Here is a tiny trained network, its code and every weight. The questions are about switching its units off for an input and a class, where a switched-off unit gives its printed mean instead of its output.

import numpy as np


def w(rows, s, z=0):
    codes = np.array(rows[::2]) - 128.0
    scale = np.full(codes.shape[1], s)
    scale[-1] = z or s
    return codes * scale


def f(y):
    return y / 2 * (1 + np.tanh(0.7978845608 * (y + 0.044715 * y**3)))


def log_softmax(a):
    a = a - a.max(-1, keepdims=True)
    return a - np.log(np.exp(a).sum(-1, keepdims=True))


def net(x, mask):
    res = np.array(x, float).reshape(1, 7) / 4 @ E
    y = f(res @ A[0][:, :-1].T + A[0][:, -1])
    res = res + np.where(mask, y, B[0][:, -1]) @ B[0][:, :-1]
    return log_softmax(res[-1] @ U[:, :-1].T + U[:, -1])


A, B = {}, {}
E = w([
[118,59,117,136,74,194,53,120,117,191,55],'x0',
[108,150,154,114,116,89,188,155,155,88,141],'x1',
[91,177,222,110,254,182,113,81,63,63,114],'x2',
[51,83,136,170,90,102,141,86,120,95,207],'x3',
[40,93,91,135,123,85,159,132,124,131,193],'x4',
[126,155,108,133,157,117,135,127,143,113,118],'x5',
[190,171,107,98,194,145,164,179,89,69,133],'x6',
],0.0099)
A[0] = w([
[154,165,186,110,189,167,114,89,113,90,98,234],'N1',
[166,82,20,108,33,112,126,130,136,188,111,251],'N2',
[67,67,169,98,85,135,104,110,138,126,177,253],'N3',
[152,124,208,121,190,170,55,100,114,118,109,195],'N4',
[113,137,186,114,147,125,127,123,142,119,136,220],'N5',
[153,179,112,160,129,115,160,105,119,126,135,132],'N6',
[2,95,158,156,82,115,148,111,122,163,175,192],'N7',
[112,123,169,128,147,207,72,89,109,130,72,197],'N8',
[170,109,73,139,42,135,125,174,151,212,116,151],'N9',
[160,185,159,112,173,96,214,170,131,62,148,170],'N10',
[144,203,126,140,158,130,184,124,118,119,120,199],'N11',
],0.0086,0.0019)
B[0] = w([
[161,241,198,106,111,134,134,118,116,187,58,203],'N1',
[188,27,48,199,57,157,61,143,200,129,97,253],'N2',
[80,122,132,208,72,89,147,66,98,71,145,193],'N3',
[126,153,190,163,129,158,123,117,17,223,16,197],'N4',
[122,149,135,105,132,140,194,123,110,150,81,152],'N5',
[96,102,97,86,135,127,129,153,127,136,118,146],'N6',
[82,78,158,176,86,117,166,33,135,1,254,218],'N7',
[128,113,208,187,74,106,123,91,154,182,93,194],'N8',
[225,48,118,94,75,142,119,151,173,189,171,233],'N9',
[147,142,82,45,224,109,186,205,114,56,168,212],'N10',
[149,163,91,61,164,156,154,167,121,113,134,176],'N11',
],0.0073,0.014)
U = w([
[235,62,37,158,50,140,45,174,186,141,143,249],'0',
[138,188,199,144,129,141,125,106,73,175,81,1],'1',
[1,83,125,162,77,93,179,64,131,57,213,28],'2',
[154,209,87,60,207,117,204,217,124,62,169,159],'3',
],0.008,0.0005)

Each question gives the input, the list of numbers given to net, and the class t.
The units are the neurons (one row each of A and B). Each row of codes is followed by its name. A weight is (code - 128) times the scale printed after its matrix; where a second scale follows, it is the last column's (A, B and U).
mask holds one flag per neuron, in row order. A switched-off neuron (its flag False) gives its mean, the last column of its row in B, instead of its output. The means were averaged over made-up inputs and are rounded, as every weight is.
A unit's drop is (log p(t) with every unit on - log p(t) with that unit switched off) / (log p(t) with every unit on - log p(t) with every unit switched off).
The circuit of an input: a set's keep is (log p(t) with only the set's units on - log p(t) with every unit switched off) / (log p(t) with every unit on - log p(t) with every unit switched off). Starting from all 11 units, units are removed one at a time, each time the one whose removal leaves the highest keep (on an exact tie, the one counted first), for as long as the keep stays at least 0.8.
units of the circuit, in order: the units of the circuit, biggest drop first
k most important neurons: the k neurons with the biggest drops, biggest first
drop when u is switched off: that unit's drop, to one decimal
input [2,-5,0,-2,-8,7,-5], class 1: most important neuron -> [N4]
input [7,-4,2,-1,7,5,2], class 2: units of the circuit, in order -> [N9, N2]
input [8,8,0,7,-6,-2,3], class 2: units of the circuit, in order -> [N2, N9]
input [8,2,2,-1,4,-2,6], class 1: 2 most important neurons -> [N2, N9]
input [4,2,-1,7,-3,-6,6], class 2: 2 most important neurons -> [N2, N9]
input [-8,4,6,-6,-7,5,-8], class 3: 4 most important neurons -> [N10, N11, N2, N3]
input [-2,4,-6,-1,6,-2,8], class 3: 2 most important neurons -> [N10, N8]
input [2,-4,2,-3,-2,-6,-7], class 1: 3 most important neurons -> [N4, N2, N8]
input [-2,8,-1,3,7,5,4], class 3: drop when N10 is switched off -> 1.0
input [-5,8,0,4,8,6,4], class 3: drop when N10 is switched off -> 0.9
input [8,2,6,6,-5,4,-5], class 1: drop when N4 is switched off -> 0.7
input [2,4,-4,2,-1,6,7], class 3: drop when N8 is switched off -> 0.1
